Here is a tiny trained network, its code and every weight. The questions are about switching its units off for an input and a class, where a switched-off unit gives its printed mean instead of its output.

import numpy as np


def w(rows, s, z=0):
    codes = np.array(rows[::2]) - 128.0
    scale = np.full(codes.shape[1], s)
    scale[-1] = z or s
    return codes * scale


def f(y):
    return y / 2 * (1 + np.tanh(0.7978845608 * (y + 0.044715 * y**3)))


def log_softmax(a):
    a = a - a.max(-1, keepdims=True)
    return a - np.log(np.exp(a).sum(-1, keepdims=True))


def net(x, mask):
    res = np.array(x, float).reshape(1, 7) / 4 @ E
    y = f(res @ A[0][:, :-1].T + A[0][:, -1])
    res = res + np.where(mask, y, B[0][:, -1]) @ B[0][:, :-1]
    return log_softmax(res[-1] @ U[:, :-1].T + U[:, -1])


A, B = {}, {}
E = w([
[8,110,139,190,133],'x0',
[88,184,147,87,30],'x1',
[96,193,66,112,180],'x2',
[128,128,128,128,128],'x3',
[177,193,158,219,121],'x4',
[128,128,128,128,128],'x5',
[109,150,221,86,177],'x6',
],0.012)
A[0] = w([
[117,151,138,110,91,53],'neuron 0',
[122,141,169,107,144,75],'neuron 1',
[159,73,189,147,84,103],'neuron 2',
[112,55,140,91,115,97],'neuron 3',
[107,185,223,78,144,109],'neuron 4',
[145,131,127,117,134,65],'neuron 5',
[134,119,198,118,211,126],'neuron 6',
[139,190,81,94,160,112],'neuron 7',
[107,181,157,222,126,90],'neuron 8',
[16,94,158,198,132,1],'neuron 9',
[110,88,117,38,117,92],'neuron 10',
[106,220,104,102,185,74],'neuron 11',
[128,176,185,82,178,101],'neuron 12',
[201,71,178,123,88,110],'neuron 13',
[102,123,179,84,163,123],'neuron 14',
[120,102,64,137,80,125],'neuron 15',
[144,192,158,76,27,83],'neuron 16',
[168,131,47,152,82,82],'neuron 17',
[165,70,110,162,221,78],'neuron 18',
[168,101,106,42,141,80],'neuron 19',
[241,180,129,52,124,37],'neuron 20',
[128,130,126,128,129,120],'neuron 21',
[114,159,181,65,167,90],'neuron 22',
[61,51,96,82,115,108],'neuron 23',
[186,179,141,178,115,104],'neuron 24',
[116,199,62,99,161,101],'neuron 25',
[113,89,125,84,141,111],'neuron 26',
[150,196,157,190,129,112],'neuron 27',
[138,122,79,145,97,98],'neuron 28',
[162,185,149,174,111,105],'neuron 29',
[166,178,161,183,147,117],'neuron 30',
[135,117,35,138,66,119],'neuron 31',
[251,155,110,71,125,52],'neuron 32',
[201,202,159,189,104,116],'neuron 33',
[125,158,195,97,149,103],'neuron 34',
[123,190,77,116,162,84],'neuron 35',
[129,84,105,51,120,81],'neuron 36',
[85,196,152,95,38,101],'neuron 37',
[104,174,140,93,43,113],'neuron 38',
[139,90,22,163,83,99],'neuron 39',
[178,61,142,156,200,83],'neuron 40',
[112,78,66,16,155,118],'neuron 41',
[148,134,153,170,114,81],'neuron 42',
[144,79,187,133,60,77],'neuron 43',
[117,160,126,98,85,58],'neuron 44',
[125,206,94,129,166,87],'neuron 45',
],0.014,0.0067)
B[0] = w([
[135,119,92,130,145,139],'neuron 0',
[148,133,139,171,111,148],'neuron 1',
[108,62,141,87,70,185],'neuron 2',
[134,126,151,84,125,184],'neuron 3',
[183,140,132,179,79,207],'neuron 4',
[116,126,122,142,131,125],'neuron 5',
[179,138,107,186,81,216],'neuron 6',
[79,77,145,113,85,176],'neuron 7',
[106,141,161,105,168,208],'neuron 8',
[15,182,114,161,120,220],'neuron 9',
[154,153,163,79,159,203],'neuron 10',
[125,78,138,103,82,188],'neuron 11',
[154,126,146,183,102,192],'neuron 12',
[68,72,141,104,70,198],'neuron 13',
[160,146,151,160,128,191],'neuron 14',
[166,134,153,174,134,186],'neuron 15',
[143,120,60,124,149,194],'neuron 16',
[171,135,146,171,95,192],'neuron 17',
[169,104,11,141,166,220],'neuron 18',
[98,158,144,133,150,198],'neuron 19',
[50,174,122,163,125,208],'neuron 20',
[127,128,128,128,127,126],'neuron 21',
[146,131,150,163,111,191],'neuron 22',
[129,166,176,80,172,218],'neuron 23',
[131,134,155,102,164,185],'neuron 24',
[112,59,140,89,68,187],'neuron 25',
[152,136,142,99,150,176],'neuron 26',
[153,151,164,71,162,194],'neuron 27',
[152,135,150,170,108,162],'neuron 28',
[145,142,160,82,161,180],'neuron 29',
[140,116,140,91,180,188],'neuron 30',
[163,143,163,170,101,207],'neuron 31',
[30,191,110,175,133,216],'neuron 32',
[140,142,180,74,181,210],'neuron 33',
[159,136,149,188,102,176],'neuron 34',
[115,62,130,95,82,170],'neuron 35',
[129,146,161,101,167,192],'neuron 36',
[153,120,31,131,168,205],'neuron 37',
[165,122,42,118,153,191],'neuron 38',
[174,159,161,184,84,217],'neuron 39',
[144,110,46,118,148,214],'neuron 40',
[141,135,161,85,171,251],'neuron 41',
[121,115,153,107,141,153],'neuron 42',
[106,80,119,93,73,179],'neuron 43',
[132,121,96,126,152,148],'neuron 44',
[105,88,133,83,94,174],'neuron 45',
],0.012,0.014)
U = w([
[152,150,180,66,215,203],'0',
[170,108,6,122,187,83],'1',
[198,146,167,191,109,5],'2',
[13,180,119,148,159,241],'3',
[93,17,143,77,90,75],'4',
],0.017,0.0013)

Each question gives the input, the list of numbers given to net, and the class t.
The units are the neurons (one row each of A and B). Each row of codes is followed by its name. A weight is (code - 128) times the scale printed after its matrix; where a second scale follows, it is the last column's (A, B and U).
mask holds one flag per neuron, in row order. A switched-off neuron (its flag False) gives its mean, the last column of its row in B, instead of its output. The means were averaged over made-up inputs and are rounded, as every weight is.
A unit's drop is (log p(t) with every unit on - log p(t) with that unit switched off) / (log p(t) with every unit on - log p(t) with every unit switched off).
The circuit of an input: a set's keep is (log p(t) with only the set's units on - log p(t) with every unit switched off) / (log p(t) with every unit on - log p(t) with every unit switched off). Starting from the 12 units with the biggest drops (on a tie, the unit counted first), units are removed one at a time, each time the one whose removal leaves the highest keep (on an exact tie, the one counted first), for as long as the keep stays at least 0.8.
units of the circuit, in order: the units of the circuit, biggest drop first
top k neurons: the k neurons with the biggest drops, biggest first
drop when u is switched off: that unit's drop, to one decimal
input [-8,2,-5,2,-2,7,3], class 3: top neuron : (neuron 32)
input [5,7,5,-6,7,-7,8], class 2: top 2 neurons : (neuron 4; neuron 34)
input [-4,-6,-8,5,8,-1,6], class 0: top 2 neurons : (neuron 33; neuron 27)
input [0,8,-1,-4,0,-7,-7], class 1: top 2 neurons : (neuron 37; neuron 38)
input [-7,3,8,6,2,-1,-6], class 4: top 3 neurons : (neuron 25; neuron 35; neuron 7)
input [-2,5,-5,-1,-6,3,7], class 2: top 2 neurons : (neuron 4; neuron 34)
input [8,-8,-3,8,1,-1,1], class 1: top 2 neurons : (neuron 18; neuron 40)
input [-6,0,2,-2,4,-3,6], class 2: top 2 neurons : (neuron 4; neuron 9)
input [1,0,-6,-5,0,-7,6], class 2: top 2 neurons : (neuron 4; neuron 6)
input [-8,-8,3,-1,1,0,6], class 1: top 2 neurons : (neuron 18; neuron 40)
input [-8,7,-3,6,3,8,5], class 3: top 4 neurons : (neuron 20; neuron 32; neuron 18; neuron 13)
input [-8,-8,5,6,7,1,5], class 1: top 4 neurons : (neuron 18; neuron 40; neuron 9; neuron 6)
input [-5,-4,-7,5,4,-4,1], class 4: top 2 neurons : (neuron 13; neuron 2)
input [-7,-3,-6,-5,6,-3,5], class 3: units of the circuit, in order : (neuron 32)
input [6,7,4,-4,4,-4,6], class 1: top 2 neurons : (neuron 37; neuron 38)
input [7,-2,8,-5,-3,8,5], class 4: top 3 neurons : (neuron 11; neuron 25; neuron 32)
input [-8,-3,6,7,-4,-7,-6], class 3: drop when neuron 20 is switched off : 0.2
input [-8,8,-3,0,-6,-6,8], class 1: drop when neuron 41 is switched off : 0.0
input [-6,4,4,5,-4,1,7], class 2: drop when neuron 4 is switched off : 0.2
input [3,3,-6,2,-7,0,2], class 0: units of the circuit, in order : (neuron 23)
input [1,-1,8,-4,7,-1,0], class 4: drop when neuron 11 is switched off : 0.3
